Here is a tiny trained network, its code and every weight. The questions are about switching its units off for an input and a target symbol, where a switched-off unit gives its printed mean instead of its output.

import numpy as np


def w(rows, s, z=0):
    codes = np.array(rows[::2]) - 128.0
    scale = np.full(codes.shape[1], s)
    scale[-1] = z or s
    return codes * scale


def f(y):
    return y / 2 * (1 + np.tanh(0.7978845608 * (y + 0.044715 * y**3)))


def softmax(a):
    e = np.exp(a - a.max(-1, keepdims=True))
    return e / e.sum(-1, keepdims=True)


def log_softmax(a):
    a = a - a.max(-1, keepdims=True)
    return a - np.log(np.exp(a).sum(-1, keepdims=True))


def net(x, mask):
    ids = ['ΓΔΛΠΩαβεζηθμξσφψ'.index(c) for c in x.split()]
    T = len(ids)
    res = E[ids] + P[:T]
    q, k, v = (res @ M[0].T for M in (Q, K, V))
    z = softmax(np.where(np.tri(T) > 0, q @ k.T / 2**0.5, -1e9)) @ v
    res = res + np.where(mask[0], z, O[0][:, -1]) @ O[0][:, :-1]
    y = f(res @ A[0][:, :-1].T + A[0][:, -1])
    res = res + np.where(mask[1:9], y, B[0][:, -1]) @ B[0][:, :-1]
    return log_softmax(res[-1] @ U[:, :-1].T + U[:, -1])


Q, K, V, O, A, B = {}, {}, {}, {}, {}, {}
E = w([
[171,182,122,102,116,168],'Γ',
[201,155,183,133,131,210],'Δ',
[187,169,164,112,113,205],'Λ',
[130,119,129,82,59,132],'Π',
[180,179,138,109,123,177],'Ω',
[146,105,88,133,63,97],'α',
[104,138,190,95,71,152],'β',
[164,187,108,80,149,138],'ε',
[175,182,128,107,120,171],'ζ',
[183,167,133,104,141,193],'η',
[203,160,120,107,120,165],'θ',
[246,210,119,109,127,145],'μ',
[179,174,142,111,124,188],'ξ',
[77,4,140,123,162,203],'σ',
[133,101,77,134,154,144],'φ',
[173,80,176,145,68,59],'ψ',
],0.023)
P = w([
[254,245,118,118,149,149],'0',
[238,232,118,99,137,147],'1',
[231,215,119,91,122,152],'2',
[221,198,121,92,111,155],'3',
[204,186,122,88,105,155],'4',
[196,171,126,98,100,156],'5',
[190,156,127,102,80,159],'6',
[181,143,130,94,86,157],'7',
[182,122,133,93,67,161],'8',
[166,116,133,101,66,164],'9',
[162,97,138,104,61,166],'10',
[153,82,135,105,46,168],'11',
[145,69,136,103,42,167],'12',
],0.0088)
Q[0] = w([
[191,136,76,130,102,155],'h1',
[252,162,137,69,64,177],'h1',
],0.026)
K[0] = w([
[59,61,102,132,123,123],'h1',
[22,3,135,127,104,125],'h1',
],0.018)
V[0] = w([
[100,138,79,141,86,35],'h1',
[117,153,245,124,106,109],'h1',
],0.012)
O[0] = w([
[115,201,39,172,74,143,137],'h1',
[101,239,249,174,139,71,254],'h1',
],0.014,0.00049)
A[0] = w([
[154,24,96,108,167,130,1],'n1',
[103,50,67,142,173,183,89],'n2',
[148,102,117,74,163,114,139],'n3',
[160,74,91,94,134,170,129],'n4',
[89,198,99,169,132,179,37],'n5',
[98,160,76,83,198,95,160],'n6',
[70,143,134,117,252,237,119],'n7',
[113,169,51,140,116,138,86],'n8',
],0.013,0.0086)
B[0] = w([
[52,185,170,119,77,149,191],'n1',
[250,178,147,115,155,121,183],'n2',
[145,99,62,119,154,114,189],'n3',
[64,140,113,200,177,93,254],'n4',
[116,68,130,153,75,44,176],'n5',
[166,86,65,170,51,146,132],'n6',
[43,90,146,119,3,95,157],'n7',
[96,79,248,139,151,205,222],'n8',
],0.011,0.015)
U = w([
[159,133,124,110,123,125,117],'Γ',
[183,87,172,116,111,102,11],'Δ',
[177,115,157,85,97,134,58],'Λ',
[159,221,94,1,37,240,218],'Π',
[169,125,138,96,113,126,113],'Ω',
[145,107,153,179,127,182,164],'α',
[119,208,189,92,166,172,2],'β',
[161,106,64,125,82,91,175],'ε',
[163,134,127,101,121,127,116],'ζ',
[72,143,120,89,118,113,179],'η',
[110,131,129,140,198,80,143],'θ',
[225,90,131,136,185,68,133],'μ',
[162,119,138,95,108,123,106],'ξ',
[99,135,131,126,167,93,132],'σ',
[91,242,67,137,145,170,127],'φ',
[166,126,128,194,91,26,116],'ψ',
],0.0078,0.0068)

Each question gives the input, a string of symbols that net reads in full, and the target symbol t.
The units are the heads (2 rows each of Q, K, V and O) and the neurons (one row each of A and B). Each row of codes is followed by its name. A weight is (code - 128) times the scale printed after its matrix; where a second scale follows, it is the last column's (O, A, B and U).
mask holds one flag per unit, heads first, then neurons. A switched-off unit (its flag False) gives its mean, the last column of its rows in O or B, instead of its output. The means were averaged over made-up inputs and are rounded, as every weight is.
A unit's drop is (log p(t) with every unit on - log p(t) with that unit switched off) / (log p(t) with every unit on - log p(t) with every unit switched off).
The circuit of an input: a set's keep is (log p(t) with only the set's units on - log p(t) with every unit switched off) / (log p(t) with every unit on - log p(t) with every unit switched off). Starting from all 9 units, units are removed one at a time, each time the one whose removal leaves the highest keep (on an exact tie, the one counted first), for as long as the keep stays at least 0.8.
circuit, biggest first: the units of the circuit, biggest drop first
top k neurons: the k neurons with the biggest drops, biggest first
drop when u is switched off: that unit's drop, to one decimal
input ε Λ α α μ β ε Ω, target β: circuit, biggest first : h1
input α ψ ε Ω ψ σ Δ ε Λ η β, target η: circuit, biggest first : h1, n1, n4, n8
input μ θ α μ η Δ φ ψ Λ θ, target ψ: circuit, biggest first : h1, n5
input α μ η ψ Π Λ θ Π, target Π: circuit, biggest first : n4, n5
input β Λ α α Ω Π μ μ μ θ Λ, target Π: top 3 neurons : n4, n8, n5
input μ ψ μ Λ Λ β ψ ξ α μ μ Ω, target α: circuit, biggest first : h1, n8, n4
input Γ Δ α μ ε ψ μ μ ψ μ Λ, target ψ: circuit, biggest first : h1, n5
input ξ ζ α σ μ ζ μ ζ μ β ψ, target η: circuit, biggest first : n1, h1
input ζ η μ μ μ μ μ, target μ: top 3 neurons : n3, n8, n7
input ψ μ α η ε μ φ μ φ Λ, target φ: top 3 neurons : n4, n1, n8
input ψ Δ μ α μ η σ Ω, target η: top 2 neurons : n1, n7
input ψ θ Λ Ω, target ψ: top 2 neurons : n5, n8
input η α μ Π β α α Λ Π ζ, target Π: top 2 neurons : n4, n8
input ψ α η φ ψ θ μ μ β Π μ μ ε, target Π: top 3 neurons : n4, n5, n8
input ε Λ η α α φ η μ μ η μ ψ Δ, target ψ: top neuron : n5
input σ μ μ θ μ μ Γ, target η: top 3 neurons : n1, n7, n4
input ξ μ ζ μ μ ζ Π φ, target φ: top 2 neurons : n4, n1
input α μ μ α μ ψ η μ β η, target β: top 2 neurons : n5, n3
input Δ Π η μ Δ μ ε ψ ψ μ β Δ Π, target Π: circuit, biggest first : n4, h1
input θ μ ψ ξ Π Λ, target Π: circuit, biggest first : n4
input φ μ μ, target φ: drop when n4 is switched off : 2.5
